Below are the code and all the weights of a small trained network. Each question names an input and a target symbol and asks about switching units off, where a switched-off unit gives its printed mean instead of its output.

import numpy as np


def w(rows, s, z=0):
    codes = np.array(rows[::2]) - 128.0
    scale = np.full(codes.shape[1], s)
    scale[-1] = z or s
    return codes * scale


def norm(h):
    return h / np.sqrt((h * h).mean(-1, keepdims=True) + 1e-5)


def f(y):
    return y / 2 * (1 + np.tanh(0.7978845608 * (y + 0.044715 * y**3)))


def softmax(a):
    e = np.exp(a - a.max(-1, keepdims=True))
    return e / e.sum(-1, keepdims=True)


def log_softmax(a):
    a = a - a.max(-1, keepdims=True)
    return a - np.log(np.exp(a).sum(-1, keepdims=True))


def net(x, mask):
    ids = ['γηθξπστψω'.index(c) for c in x.split()]
    T = len(ids)
    res = E[ids] + P[:T]
    r = norm(res)
    for j in range(3):
        rows = slice(2 * j, 2 * j + 2)
        q, k, v = (r @ M[0][rows].T for M in (Q, K, V))
        z = softmax(np.where(np.tri(T) > 0, q @ k.T / 2**0.5, -1e9)) @ v
        o = O[0][rows]
        res = res + np.where(mask[j], z, o[:, -1]) @ o[:, :-1]
    y = f(norm(res) @ A[0][:, :-1].T + A[0][:, -1])
    res = res + np.where(mask[3:11], y, B[0][:, -1]) @ B[0][:, :-1]
    return log_softmax(norm(res)[-1] @ U[:, :-1].T + U[:, -1])


Q, K, V, O, A, B = {}, {}, {}, {}, {}, {}
E = w([
[170,177,20,102,93,105],'γ',
[210,185,3,139,152,197],'η',
[204,243,37,109,133,174],'θ',
[165,88,24,81,115,137],'ξ',
[162,192,22,41,86,169],'π',
[124,136,33,55,121,118],'σ',
[212,156,66,68,144,206],'τ',
[192,213,90,60,235,187],'ψ',
[222,138,21,149,134,162],'ω',
],0.0063)
P = w([
[120,95,187,124,117,95],'0',
[179,200,14,12,160,82],'1',
[78,131,130,135,114,134],'2',
[198,204,9,106,128,122],'3',
[77,125,146,156,112,139],'4',
[167,163,13,45,158,131],'5',
[62,114,165,166,102,146],'6',
[184,119,27,54,184,133],'7',
],0.011)
Q[0] = w([
[148,107,161,99,139,44],'head 0',
[244,115,132,86,150,59],'head 0',
[204,126,18,29,136,135],'head 1',
[245,94,112,88,145,73],'head 1',
[207,123,184,156,133,2],'head 2',
[20,138,231,255,41,151],'head 2',
],0.0089)
K[0] = w([
[109,162,98,136,93,206],'head 0',
[103,177,21,147,198,140],'head 0',
[70,122,195,199,115,171],'head 1',
[4,183,100,177,114,158],'head 1',
[43,157,2,126,187,137],'head 2',
[197,132,139,58,238,46],'head 2',
],0.0091)
V[0] = w([
[163,147,138,122,104,248],'head 0',
[99,230,84,73,79,151],'head 0',
[94,91,62,162,64,65],'head 1',
[150,47,118,151,176,130],'head 1',
[130,60,91,140,70,88],'head 2',
[146,163,127,202,82,82],'head 2',
],0.012)
O[0] = w([
[199,254,191,171,65,134,160],'head 0',
[148,49,199,222,116,163,254],'head 0',
[143,167,194,8,104,112,120],'head 1',
[187,166,133,130,36,229,80],'head 1',
[99,206,192,174,57,75,147],'head 2',
[74,194,31,236,64,96,111],'head 2',
],0.0087,0.0099)
A[0] = w([
[134,131,55,197,151,110,106],'neuron 0',
[126,224,140,189,97,82,106],'neuron 1',
[135,100,41,93,255,8,8],'neuron 2',
[205,160,144,161,119,126,234],'neuron 3',
[130,177,218,80,58,93,180],'neuron 4',
[102,81,56,175,96,75,110],'neuron 5',
[159,205,85,66,145,46,35],'neuron 6',
[100,135,62,67,107,182,136],'neuron 7',
],0.0095,0.0017)
B[0] = w([
[78,178,167,91,171,165,210],'neuron 0',
[187,13,152,167,84,123,189],'neuron 1',
[94,114,120,93,2,21,211],'neuron 2',
[51,117,91,9,86,135,255],'neuron 3',
[87,168,87,210,195,122,211],'neuron 4',
[144,228,75,136,181,205,170],'neuron 5',
[148,87,245,142,232,146,153],'neuron 6',
[207,74,162,57,165,123,131],'neuron 7',
],0.0092,0.006)
U = w([
[146,48,218,211,155,115,247],'γ',
[149,155,102,17,114,229,71],'η',
[54,160,39,140,143,80,139],'θ',
[178,254,189,149,102,132,102],'ξ',
[125,51,154,45,99,48,76],'π',
[101,168,199,59,225,146,74],'σ',
[217,13,102,101,205,157,65],'τ',
[153,143,64,235,206,184,171],'ψ',
[168,96,121,192,7,181,90],'ω',
],0.0084,0.0014)

Each question gives the input, a string of symbols that net reads in full, and the target symbol t.
The units are the heads (2 rows each of Q, K, V and O) and the neurons (one row each of A and B). Each row of codes is followed by its name. A weight is (code - 128) times the scale printed after its matrix; where a second scale follows, it is the last column's (O, A, B and U).
mask holds one flag per unit, heads first, then neurons. A switched-off unit (its flag False) gives its mean, the last column of its rows in O or B, instead of its output. The means were averaged over made-up inputs and are rounded, as every weight is.
A unit's drop is (log p(t) with every unit on - log p(t) with that unit switched off) / (log p(t) with every unit on - log p(t) with every unit switched off).
unit that matters most: the unit with the biggest drop
top k neurons: the k neurons with the biggest drops, biggest first
heads that matter: for each layer, one digit per head in row order, 1 if its drop is at least 0.15 and else 0, layers parted by /
drop of u: that unit's drop, to one decimal
input π σ ψ σ, target ψ: unit that matters most => head 1
input ξ η γ η π θ γ ω, target γ: top 2 neurons => neuron 1; neuron 6
input σ ω θ ω π, target π: heads that matter => 100
input ξ η ω η η π ω σ, target ω: heads that matter => 101
input ω σ θ θ ψ ψ, target ψ: heads that matter => 110
input π ω η π π, target γ: heads that matter => 100
input τ η ξ, target η: heads that matter => 111
input η π θ θ ψ γ θ, target ω: heads that matter => 010
input π ω ξ σ π π, target π: heads that matter => 010
input η ξ σ ψ τ γ θ ξ, target θ: heads that matter => 011
input τ τ η, target η: heads that matter => 111
input η σ ξ, target ω: heads that matter => 011
input γ ξ ψ ψ π η ξ, target θ: heads that matter => 101
input ω θ π, target ξ: top 3 neurons => neuron 6; neuron 3; neuron 4
input π η η γ τ θ, target τ: heads that matter => 101
input σ π π γ σ π, target σ: top 2 neurons => neuron 4; neuron 1
input τ π ω τ ξ ω, target ξ: heads that matter => 011
input τ θ θ π ω π τ, target η: heads that matter => 111
input ψ π η η, target η: unit that matters most => neuron 3
input σ π ξ π θ, target π: unit that matters most => head 0
input ξ π γ η, target γ: top 3 neurons => neuron 1; neuron 6; neuron 4
input τ η η ξ, target η: top 3 neurons => neuron 3; neuron 2; neuron 4
input ξ η π π θ, target σ: top 2 neurons => neuron 6; neuron 4
input π ψ τ σ θ η ξ σ, target ξ: drop of head 2 => 0.3
input π π π ξ, target π: drop of neuron 2 => 0.1
input γ π γ ξ π ω, target π: drop of neuron 5 => 0.0
input ω γ η γ ω π η, target ξ: drop of head 1 => 0.4
